[128 = 0]

[110 146 132  42 121 117 113 126 174 157 134  85 127  98 153  97 132 106
 137 127 138 159 148 104 100 119 151 169 142 115 106 167 125 128 126  93
 167  86 122 106 104 112 142 124 154  88 136 177  59  64 129  98 161 107
 110 150 147 175 105  96 128  55 135 127 109 137 164 130 135] : V
[114 132 139  93 119 128 117  99 123 139 118  98 130 104 128 136 155 122
 153 132 145 153 158 118 120 131 144 174 121 120  99 152 150 138 116 122
 166  86 127  85 116 102 142 117 152 108 145 163 156  98 124 100 160  91
 129 145 143 161 129 107 121  76 131 131 118 131 126 141 131] : R
[115 140 140  80 123 115  88 132 133 154 115 150 109  90 134 169 137 128
 167 124 140 107 146 125 140 120 115 155 158 121 139 147 176 145 124  90
 156  87 127  65 126 106 131 119 163 147 148 173 157 102 109 103 140 114
 148 109 143 137 122 111 118  78 141 144 125 134 136 135 130] : R
[124 167 145 115 113  90 146 102 154 139 120  92 115  68 188 147 182 117
 121 113 149 146 146 142 134 122 146 195 155 109 116 154 155 145 126  66
 180  57 122  55 122  86 101 127 150 147 147 174  60  48 117  78 165 100
 144 121 148 162 119 114 113  57 125 145 112 143 148 136 143] : V
[118 124 123  48 144  99  93 165 134 135 117 152 135  96 139 152 151 112
 149 128 134 139 135 118 165 116 106 147 165 134  92 145 118 138 117 113
 150  67 131  99 103  92 135 122 142 167 144 166  97 116 122 105 145 145
 139 112 141 157 115 102 119  96 135 130 109 133 128 129 115] : V
[118 150  96 100 118 159 104  72 106 134 130  52 137 129 146  91 108 132
 142 116 159 136 144  85 115 133 166 167  74 120 109 153 161 129 127 135
 140 177 132 152 143 139 156 133 130  91 151 113 171 102 132 114 152  79
 129 172 142 158 119 136 116  88 130 111 127 130 162 142 142] : P
[123 150 128 152 120 110 140 130 120 130 128 142 126 118 160 124 131 117
 110 113 151 124 126 151 112 119 148 158 161 114 111 135 133 134 128 117
 123 123 127 119 131 128 110 139 135 119 129 156  83  87 125  99 109 139
 129 121 124 125 128 142 121  90 123 143 130 133 132 121 139] : P
[119 115 133  89 126 103  93 150 119 137 129 161 126  97 131 154 146 122
 156 132 133 129 137 131 150 128 104 150 164 130 108 140 141 140 128 104
 154  59 124  72 114  86 139 124 145 148 141 178 127 107 123  97 132 128
 149 109 138 148 110 107 125  91 133 137 109 138 123 125 124] : V
[106 119 125  66 126 153  77 153 104 144 129 165 124 133 103 133  89 125
 152 136 134 115 134 136 108 126 124 139 161 128 112 140 158 128 117 132
 127 123 128 104 109 118 166 131 148  90 141 162 164 142 134 119 114 127
 133 128 119 127 124 108 126  87 132 123 117 133 128 110 124] : V
[124 152 155 172 112 119 166  76 138 131 122 105 117 113 143 142 155 129
 116 116 127 143 160 151 106 124 149 162 126 113 131 141 155 138 121 100
 154 103 126  83 135 106 113 123 146 118 130 145 135  94 126 101 151  93
 127 138 132 136 132 127 128 102 129 134 125 136 135 139 141] : R
[119 139 138  86 129 110 107 125 145 148 115 125 122  92 133 148 155 132
 155 128 136 136 141 106 141 123 126 152 132 122 128 153 151 136 131  81
 169  64 127  68 120  87 127 126 154 131 140 172 130  88 114  96 167 105
 140 117 147 158 119 100 117  86 134 134 108 126 138 152 130] : V
[115 138 156 120 119 117 111 145 127 136 114 172 120 101 133 147 136 128
 131 128 141 113 140 154 133 125 120 145 164 121 120 134 156 135 124 111
 142 105 127  83 118 105 132 135 138 130 137 171 139 105 121 106 124 126
 142 113 124 119 120 111 126  87 129 141 111 133 123 116 131] : V
[108 159 134 186 103 154  91  86  87 147 128 143 103 101 138 179 108 138
 172 107 167  60 121 127 111 133 137 154 103 127 194 138 218 137 115  86
 122 185 138  67 180 157 116 135 153 132 147 130 236  97 113 118 113  91
 160 125 133  71 119 140 121  75 125 162 139 115 145 131 141] : P
[111  97  89   4 151 118  44 170  71 124 117 157 132 103 128 125 120 129
 178 131 156 133 146 116 173 127 103 154 150 134  57 148 125 149  70 135
 148  86 137  93 105  85 180 128 140 147 159 187 171 109 124  85 136 121
 148 129 147 172 118 101 109  55 142 139  94 134 123 123 130] : V
[128 124 131  84 130 124  97 131 123 139 122 122 135 115 127 129 130 128
 149 123 135 132 146 122 126 127 128 161 130 123 117 140 136 131 123 123
 139 114 127 123 116 116 146 123 144 112 143 154 144 115 123 112 162 115
 133 136 147 146 126 114 120  76 130 133 122 134 133 128 135] : V
[113 120 127  73 133 119  98 137 118 128 125 145 127  96 131 135 144 127
 148 128 137 136 146 131 144 128 150 165 149 119  94 149 143 143 119 111
 159  76 124  70 111  94 143 123 136 137 143 169 129 103 121  97 144 116
 143 124 137 155 124 110 110  81 136 153 111 147 128 131 131] : V
[108 126 136  84 126 127 103 121 114 133 127 121 127 115 122 121 125 132
 145 140 137 141 138 128 122 130 140 164 132 129  91 146 135 137 128 118
 150 103 121 109 121 112 156 124 146 108 139 158 154 110 127 100 148 104
 128 139 137 155 127 113 122  78 131 126 115 131 128 121 140] : R
[114 133 146  58 132 131 102 115 159 129 120 130 127 104 127 139 141 125
 154 142 121 142 154 124 114 136 130 163 154 124 111 144 153 137 114  99
 169  71 135  72 110  84 152 123 141 105 134 173 141 101 117  94 160 112
 130 139 143 160 128  80 119  70 137 128 112 133 135 121 128] : R
[123 169 148 161 113 101 155  71 144 141 120  83 131  80 155 130 171 124
 121 110 153 145 150 140 104 128 170 193 123 113 118 154 152 142 132  89
 171  82 132  73 138 104 111 127 152 119 138 155 103  61 124  85 159  94
 128 142 143 152 127 123 118  64 129 141 123 138 153 137 155] : P
[116 174 137 175 104 124 139  74 118 152 126 104 121 100 161 147 139 122
 131 118 168 126 136 150 104 124 170 187 120 113 145 150 175 136 118  93
 150 135 130  84 157 125 120 133 144 111 143 154 138  55 127  95 134  90
 126 144 138 117 124 135 117  54 123 149 126 129 146 124 161] : P
[141 159 178 251  97 145 169  57 156 140 129 133 107 127 109 176 137 146
 116 130 132  88 142 173  75 150 159 123 108 121 195 115 213 127 121 103
 151 149 127  68 158 136 103 146 157 108 116 116 199 120 117 126 134  81
 132 118 113  72 138 137 133 126 121 142 148 123 125 140 131] : P
[109 162 138 106 117 126  83 122 135 157 124 134 107  86 140 191 138 123
 171 116 149  96 129 113 133 123 118 158 131 128 172 148 195 140 121  69
 152 107 121  58 146 105 126 121 159 145 150 168 162  87 115 103 160 115
 155 112 149 121 114 113 116  67 121 148  95 123 144 136 138] : V
[107 140 138 100 123 139  91 123 137 153 121 141 117 102 118 169 143 130
 166 130 124 109 136 123 128 130 121 155 133 121 144 145 187 149 117  90
 158 105 128  62 132  96 132 136 164 141 141 166 171 106 119 102 143 109
 145 122 144 133 126 110 114  73 132 148 115 116 138 134 139] : V
[118 156 186 173 105 152 151  75 178 149 132 118 122 128 104 130 121 132
 118 131 127 133 148 155  46 139 168 146 134 107 149 139 192 128 113 112
 139 119 129  87 128 137 135 130 161  63 114 156 155 113 130 123 140  86
 114 145 131  98 145 115 134  97 129 130 130 131 130 130 129] : P
[111 152 132  61 104 133 100 136 155 156 126 114 118  92 142 133 132 118
 146 120 149 145 153 119 110 123 138 172 148 109 110 168 165 121 121  87
 164  76 124  75 114  99 155 128 167 104 141 181 104  75 122  91 152 108
 134 130 150 162 125 105 112  48 131 138 103 137 152 141 139] : R
[108 139 115 116 110 172  73 107  94 147 131 130 129 137 123 123  76 143
 152 121 152  93 135 115  94 136 144 150 109 124 130 143 169 125 111 134
 113 208 126 122 154 149 170 139 135  90 145 138 218 117 127 127 114  97
 139 148 136 114 133 131 123  74 132 133 121 122 142 115 140] : P
[123 145 134 100 126 105 107 137 130 143 123 137 115  90 146 186 152 121
 153 124 141 121 139 120 145 114 115 152 141 125 140 137 162 142 127  82
 160  91 124  80 128 100 129 121 154 157 134 155 119  94 116 104 139 123
 147 114 140 127 119 121 114  97 132 147 116 131 130 131 126] : V
[122 154 124 177 112 112 164  93 104 120 133  89 136 120 166  97 151 126
 116 110 151 149 142 145 103 130 163 172 137 117 103 141 112 121 129 124
 123 133 130 136  62 139 116 135 119 106 127 134  78  81 132 108 123 108
 114 148 124 147 127 146 119 100 121 142 120 141 139 120 140] : P
[117 173 146 138 108 144 136  94 153 147 127 104 137 108 142 129 142 123
 125 116 152 126 145 133  92 129 163 173 136 107 138 151 177 128 124  91
 156 107 125  81 133 119 125 139 156  94 123 157 105  71 127  97 141  93
 131 133 137 132 124 118 119  70 126 144 119 135 147 124 159] : P
[114 162 140  90 121 127  99 145 158 149 121 130 125 114 146 139 130 114
 146 140 142 118 128 118 113 121 127 140 145 117 140 148 165 133 125  88
 147 106 122  95 126 118 117 130 150 116 135 154 105  96 112 107 137 116
 139 126 141 136 120 114 111  68 131 129 123 139 156 122 139] : V
[128 163 129 191 109 169 137  59 121 139 129  76 125 140 144 135 124 137
 130 120 143 109 125 115 114 139 158 153  72 134 176 143 157 125 117 111
 127 167 131 116 176 139 117 127 132 123 131 103 188 104 127 126 145  87
 133 154 125 103 130 146 115 116 122 130 141 134 146 142 146] : P
[110 165 114 164 105 137 114  82  90 143 130  96 126 102 159 129 139 128
 148 109 169 105 125 137 106 139 160 176 101 129 144 146 170 140 123 101
 130 164 139 104 164 134 121 137 135 115 142 125 175  78 123 108 123  92
 136 142 143 118 125 140 114  73 124 145 135 128 145 134 154] : P
[115 140 145  65 132 121  88 141 180 145 105 135 128 106 112 169 142 122
 164 134 153 130 146 116 135 124 110 135 136 121 147 148 174 133 121  91
 164  79 123  64  96  96 131 121 164 135 141 167 144 119 112 110 155 120
 144 116 145 146 126  96 124  81 140 133 116 129 135 135 122] : V
[123 122 117  12 140 117  77 176 147 145 125 125 148 109 134 124 134 110
 157 139 130 149 135  97 144 122 110 143 150 122 103 155 118 134 127 107
 156  80 124 142 103 102 149 124 158 130 145 160  86 111 125 111 153 135
 120 129 152 172 118  96 120  90 134 128 106 134 143 120 141] : V
[120 155 131 214 106 123 148  85  96 134 123 119 111 107 145 145 137 134
 123 111 160  98 125 156 114 131 153 162 120 125 161 133 170 140 128  94
 129 160 131  97 165 127  97 133 137 134 141 128 143  84 123 115 119  93
 139 128 129  92 124 141 121 108 120 149 148 124 139 130 150] : P
[127 129 138 108 122 102 146 127 126 120 120 119 136 111 144 116 157 127
  96 130 134 157 137 143 153 124 140 157 152 123  93 143 111 136 132 120
 145  90 126 114 115 110 137 127 131 128 127 146  84 106 132  98 139 114
 124 130 133 161 126 119 128 109 126 131 119 136 120 129 125] : V
[117 118 141  91 131 102 114 133 132 131 121 155 119  97 112 156 149 128
 136 140 128 142 120 145 133 124 118 157 160 127 107 141 151 145 116 115
 163  62 128  62 104  86 141 123 157 135 141 182 143 109 120  92 150 117
 137 119 130 147 126 104 129  89 123 144 108 137 112 133 126] : R
[120 110 124  77 130 129  81 155 124 130 124 162 127 135 107 162 113 131
 157 139 126 112 125 109 142 127 103 112 139 139 127 131 148 133 120 123
 132 121 130 117 117 124 142 126 139 138 172 139 163 146 122 139 125 137
 137 112 131 115 124 113 131 128 129 124 121 121 122 116 121] : R
[122 146 133  76 129 115 111 140 157 145 121 130 122  90 125 132 142 116
 137 126 134 145 143 127 120 125 122 167 164 115 106 150 147 140 117 100
 160  63 124  75 108  91 139 115 159 122 139 183  94  89 124  95 154 118
 131 127 148 161 123 103 117  73 130 135 102 118 133 119 130] : V
[113 140 137 230 100 141 116  80  82 130 121 163 106 110 114 179 121 145
 146 111 162  59 131 162 110 150 138 144 120 128 186 121 216 139 111 105
 127 177 138  73 174 134 110 138 143 129 137 116 238 105  89 122 101  95
 152 112 119  62 131 147 125 100 129 157 150 115 124 131 148] : P
[119 138 152 187 113 148 126  51 119 144 125 112 117 102 113 166 131 155
 161 127 145 104 164 131 108 138 151 161  86 122 166 135 194 139 117 107
 153 136 135  62 159 119 130 120 153 116 148 131 250 111 116 110 146  73
 148 139 136 106 131 122 126 102 127 140 131 119 130 147 140] : P
[111 111 167 122 120 142 111  89 116 149 124 162 125 109  78 167 130 152
 159 147 139 132 166 162 111 135 131 164 146 133 118 139 191 170 103 130
 168  71 127  36 104  91 171 121 171 101 145 190 238 124 129 134 148  79
 129 134 128 128 143  88 132  81 130 137 117 134 113 125 123] : R
[125 107 141  67 141 115 114 137 141 130 116 142 132 112 114 129 151 130
 132 144 122 169 153 139 127 130 121 147 149 132  95 140 129 136 121 129
 155  58 126  84  96  92 154 120 157 123 136 199 133 125 120 108 147  97
 126 129 133 172 134  92 135 104 133 135 104 142 112 128 113] : V
[127 132 135 152 121 125 143 106 110 122 130 127 133 152 136  96 125 124
 110 122 145 146 144 158  99 128 154 167 161 122  91 129 128 132 119 140
 122 131 124 122 114 130 146 135 114 105 124 156 117 111 135 113 110 117
 118 147 118 133 145 124 133  99 126 136 121 141 126 113 143] : P
[133 160 173 211 100 103 183  73 137 132 124 140 109 107 133 148 159 135
 105 115 135 122 122 184  89 126 157 164 147 127 148 130 178 167 125  96
 146 109 140  68 148 118  95 133 154 118 118 156 131  91 125  99 133  97
 132 120 124 101 135 136 123  98 124 138 134 130 121 128 142] : P
[114 129  94 183 117 143 125  65  61 124 128  83 128 108 151 130 130 138
 145 113 160 108 129 106 142 141 141 168  63 140 132 139 139 139 121 142
 120 180 134 129 180 138 125 129 120 141 158  98 220 109 126 110 134  89
 141 147 146 113 120 150 120 114 127 132 143 118 139 140 144] : P
[106 144 132 109 114 149  74 156 124 150 128 168 119 125 125 124 101 117
 157 125 151  90 124 135  98 123 129 162 154 117 145 134 181 129 119 109
 125 156 125  93 135 137 144 134 148 106 137 161 158 112 126 128  99 116
 146 116 126  88 124 130 121  73 128 139 129 131 143 109 136] : P
[116 135 187 194 112 139 138  93 135 148 122 175 109 118  97 163 129 144
 141 145 137 102 153 187  77 140 151 157 151 120 152 127 213 146 112 108
 150 115 132  38 133 102 124 136 182  99 128 175 206 118 118 109 119  91
 127 117 118  91 145 118 142  84 126 148 143 126 115 124 134] : P
[115 140 151 108 119 137 128 113 159 144 133 120 133 126 122 111 124 120
 129 132 143 144 152 141  92 125 151 161 140 116 108 145 154 127 120 127
 155 107 130  97 116 120 145 128 148  85 131 174 125  97 133 111 138 104
 119 145 129 147 135  97 129  78 128 132 117 137 131 124 136] : P
[119 123 122 136 120 143 124  96  98 135 129 102 130 128 152 101 112 128
 130 121 152 129 141 128 112 136 150 167 118 124 105 138 133 119 121 137
 124 152 152 123 135 140 147 128 153  97 133 135 140 101 135 113 125  98
 125 145 141 133 131 141 126  95 122 129 131 129 131 126 127] : P
[130 144 143 101 126  98 138 115 148 135 118  97 130  75 139 144 166 127
 133 127 129 158 143 121 148 127 125 159 126 124 117 151 135 135 130  87
 167  64 124  89 124  89 113 131 153 149 145 152 109  93 129  91 179 106
 133 131 157 177 133 111 121 100 137 128 115 127 140 141 129] : V

[109 166  93 113 128 153 154 135 132 151 121  98 146 126 138 150 128 128
 121 130 119 115 134 110 140 135 119 116 127  75 130 154 105 109 138 129
 155 188  64 150 142 124 131 155 180 129 136  83 112 165 131 147 113 126
 123 107 174 141 120 126 111 128 115 111 122 140 108 122 113] : [38]
[106 154 130  99 122  99 121 130 100 105 153 137 134 135 108 117 112 153
 115 126 117 124 134 144 158 127  96 104 116 146 128 124 105 130 127 143
 138 105 162 121 125 106 139 130 215 133 146  99 151 134 165 108 156 105
 117 137  95 140 113 130 133 123 108 161 115 132 119 126 133] : [27]
[ 53 137 115 201 122 135 132 158  82 118 108 101 130 142 136 141 100 127
 133 106 141 114 113 141 172 135 120 142 113 160 106 119 127 196 159  96
  40  60 101 136  80 134 162 110  87 129 109  68 189 126  84 125 146 136
 147 134 118 138 127 118 122 123 170 103 133 107 116 189 123] : [40]
[118 142 123 109 128 108 112 135 111 105 132 143 140 121 126 127 106 126
 122 120 129 126 128 146 137 120 114  97 116 148 127 110 124 136 137 146
 151 125 154 115 146 126 121 121 172 135 149 139 168 130 126 126 128 133
 134 133  96 143 129 117 116 120 137 145 129 123 135 116 108] : [32]
[101 134 127  98 112 123 117 133  92  98 135 143 152 123 119 106 132 130
 117 128 124 143 125 172 138 128 102  92 105 131 138 129 185 128 137 137
 156 115 144 134 130 138 139 139 185 146 151 117 187 136 134 121  91 136
 131 116 112 114 133 126 113 117 124 171 155 125 130 113 133] : [32]
[129 125 134 123 140 128 174 104 144 139 116 136 104 135 122 140 150 139
 119 161 145 133 140 120 125 112 151 134 130 190 143 133 149 109  99 118
  92  72 136 149 125 157 159  88  89 117 123 175 119 104  93 148  90 166
 116 144 116 134 129 123 123 130 136 141 114 138 144 121 150] : [41]
[124 142 123  63 163 105 135 105 130 126 135 143 123 157 133 130 128 146
 111 113 128 124 149  92 160 122 119 111 104 158 126 108  97 111 131 105
 184 111 135 128 153  98 123 146 154 127 135  85 122 127 153 129 163 103
 115 132 149 136 155 121 142 121 126 118  98 148 131 125 121] : [36]
[117 111 117 177 123 155 129 155 154 150 134 131 126 123 140 140 121 105
 129 116 115 110 126 115 131 129 165 148 117 123 135 130 133 149 117 104
 102 129 120 114  98 135 119 122  50 131 104 141 100 112 101 149 132 136
 168 109 123 109 132 125 116 144 159  98 148 115 131 155 113] : [40]
[145 127 121  82  92 131 160  93 133 112 156 155 170 125 130 104 125 120
 115 129 103 157 122 137 127 132  91  76 111 147 130 136 120 144  91 133
 156  95 121 126  90 160 202 136  80 134 125 181 129 131 137 154 178 144
 130 111 161 110 165 107  80 137 125 153 153 129 131 158 109] : [30]
[144 129 122 170 118 168 171 131 146 134 120 109 125 119 124 151 140 130
 134 167 127 130 118 120 102 131 153 139 148 107 129 146 131 100 104 150
 116 179 118 146 149 160 135 118 100 107 134 156  92 143 130 142 112 144
 125 132 142 125 129 138 123 134 114 130 123 137 108 118 125] : [41]
[115 126 120 161 129 129 113 137 143 142 139 127 120 129 139 142 116 119
 128 106 120 110 132 114 131 129 145 143 133 156 115 119 120 158 136 118
 117 134 133 107 110 123 114 131  70 132 109 126 115 123 123 137 187 111
 154 122 123 125 133 130 133 126 150  87 131 128 139 160 111] : [40]
[131 133 109 143 159 168 120 136 147 155 124 166 122 120 126 165 137  95
 110 122 110 136 130 117 141 114 176 115  90 134 137 128 146 100 128 132
 177 155 157 101 162 136  75 136  87 143 118 130  97 125  96 170 113 117
 160 116 126 117 128 116 113 134 136 120 153 138 143  92 109] : [32]
[ 63 136 112 185 120 129 109 156 124 134 115 104 118 132 135 137  96 135
 126 112 129  99 118 106 173 137 145 154 125 131 117 123 117 149 156 116
  88 109 108 115 107 118 127 135 117 127 119  72 147 122 105 119 175 126
 153 118 116 124 114 138 140 127 160 102 125 117 119 168 121] : [40]
[118 122 155 112 136 100 113 107 128 129 144 118  98 148 126 118 105 142
 141 117 135 127 132 114 144 122 129 126 112 158 125 101 120 140 137 124
 121 109 159  99 120 101 129 124 110 123 110 120 135 114 122 115 137 155
 123 123 101 132 130 133 146 126 106 141 118 126 129 142 131] : [36]
